Below are the code and all the weights of a small trained network. Each question names an input and a class and asks about switching units off, where a switched-off unit gives its printed mean instead of its output.

import numpy as np


def w(rows, s, z=0):
    codes = np.array(rows[::2]) - 128.0
    scale = np.full(codes.shape[1], s)
    scale[-1] = z or s
    return codes * scale


def f(y):
    return np.maximum(y, 0)


def log_softmax(a):
    a = a - a.max(-1, keepdims=True)
    return a - np.log(np.exp(a).sum(-1, keepdims=True))


def net(x, mask):
    res = np.array(x, float).reshape(1, 7) / 4 @ E
    y = f(res @ A[0][:, :-1].T + A[0][:, -1])
    res = res + np.where(mask, y, B[0][:, -1]) @ B[0][:, :-1]
    return log_softmax(res[-1] @ U[:, :-1].T + U[:, -1])


A, B = {}, {}
E = w([
[131,134,130,143,132,106,134,112],'x0',
[93,85,154,179,46,9,41,184],'x1',
[127,120,145,184,138,75,168,100],'x2',
[133,126,129,116,129,139,121,138],'x3',
[190,73,48,55,82,36,198,158],'x4',
[127,120,133,145,125,121,144,123],'x5',
[114,41,52,187,192,145,67,61],'x6',
],0.011)
A[0] = w([
[78,103,112,210,102,110,17,149,121],'neuron 0',
[140,191,140,130,160,210,156,55,191],'neuron 1',
[103,9,64,145,188,148,88,68,185],'neuron 2',
[66,208,179,121,143,144,196,136,254],'neuron 3',
[34,163,181,170,68,103,33,169,199],'neuron 4',
[171,45,41,96,22,2,94,193,27],'neuron 5',
[129,144,112,167,20,87,110,172,157],'neuron 6',
[184,84,2,62,151,115,205,102,113],'neuron 7',
[222,94,57,66,103,125,225,103,158],'neuron 8',
[120,38,55,149,186,135,70,76,141],'neuron 9',
],0.0084,0.0056)
B[0] = w([
[126,43,116,175,70,103,65,128,213],'neuron 0',
[183,148,57,121,127,201,172,125,205],'neuron 1',
[97,21,28,158,203,192,143,100,224],'neuron 2',
[164,213,135,100,117,140,225,135,206],'neuron 3',
[69,133,191,179,38,120,92,163,227],'neuron 4',
[198,174,61,202,163,254,185,81,249],'neuron 5',
[139,202,184,161,127,152,156,183,195],'neuron 6',
[92,100,86,68,191,103,134,139,214],'neuron 7',
[106,139,116,36,188,55,217,175,216],'neuron 8',
[114,28,50,165,188,110,66,88,213],'neuron 9',
],0.0096,0.016)
U = w([
[166,205,148,150,106,199,165,139,208],'0',
[181,120,110,168,151,217,108,60,189],'1',
[164,158,147,47,110,40,151,176,137],'2',
[55,91,107,85,169,99,119,122,3],'3',
[73,166,248,132,59,103,107,173,100],'4',
[86,69,130,155,84,75,32,121,70],'5',
],0.011,0.0044)

Each question gives the input, the list of numbers given to net, and the class t.
The units are the neurons (one row each of A and B). Each row of codes is followed by its name. A weight is (code - 128) times the scale printed after its matrix; where a second scale follows, it is the last column's (A, B and U).
mask holds one flag per neuron, in row order. A switched-off neuron (its flag False) gives its mean, the last column of its row in B, instead of its output. The means were averaged over made-up inputs and are rounded, as every weight is.
A unit's drop is (log p(t) with every unit on - log p(t) with that unit switched off) / (log p(t) with every unit on - log p(t) with every unit switched off).
The circuit of an input: a set's keep is (log p(t) with only the set's units on - log p(t) with every unit switched off) / (log p(t) with every unit on - log p(t) with every unit switched off). Starting from all 10 units, units are removed one at a time, each time the one whose removal leaves the highest keep (on an exact tie, the one counted first), for as long as the keep stays at least 0.8.
units of the circuit, in order: the units of the circuit, biggest drop first
k most important neurons: the k neurons with the biggest drops, biggest first
drop of u: that unit's drop, to one decimal
input [-4,5,-7,-4,2,-2,-1], class 0: units of the circuit, in order : [neuron 9]
input [-8,3,-5,-8,0,-8,8], class 5: 2 most important neurons : [neuron 0; neuron 1]
input [-2,0,0,-4,-6,-3,0], class 0: units of the circuit, in order : [neuron 9; neuron 2]
input [8,7,-7,-4,7,-8,1], class 1: 2 most important neurons : [neuron 5; neuron 3]
input [3,0,-1,-3,2,4,8], class 3: 3 most important neurons : [neuron 5; neuron 1; neuron 7]
input [1,5,-7,0,-4,6,0], class 4: 2 most important neurons : [neuron 9; neuron 2]
input [-1,-8,4,4,1,-1,2], class 3: 3 most important neurons : [neuron 5; neuron 8; neuron 7]
input [8,0,2,-5,7,0,-2], class 2: 3 most important neurons : [neuron 8; neuron 7; neuron 2]
input [4,6,0,-2,-3,-7,1], class 5: 2 most important neurons : [neuron 0; neuron 3]
input [8,7,6,2,1,-5,-1], class 0: 2 most important neurons : [neuron 5; neuron 6]
input [4,3,-7,1,0,5,-5], class 4: 4 most important neurons : [neuron 1; neuron 2; neuron 4; neuron 5]
input [0,-4,8,3,1,-7,8], class 3: 2 most important neurons : [neuron 5; neuron 7]
input [6,3,-1,0,-2,-1,-7], class 4: drop of neuron 5 : 0.1
input [0,2,8,-7,-2,-2,-4], class 4: drop of neuron 6 : 0.0
input [-8,6,3,-3,-3,0,0], class 4: most important neuron : [neuron 9]
input [3,-3,5,3,1,-3,4], class 3: drop of neuron 5 : 0.8
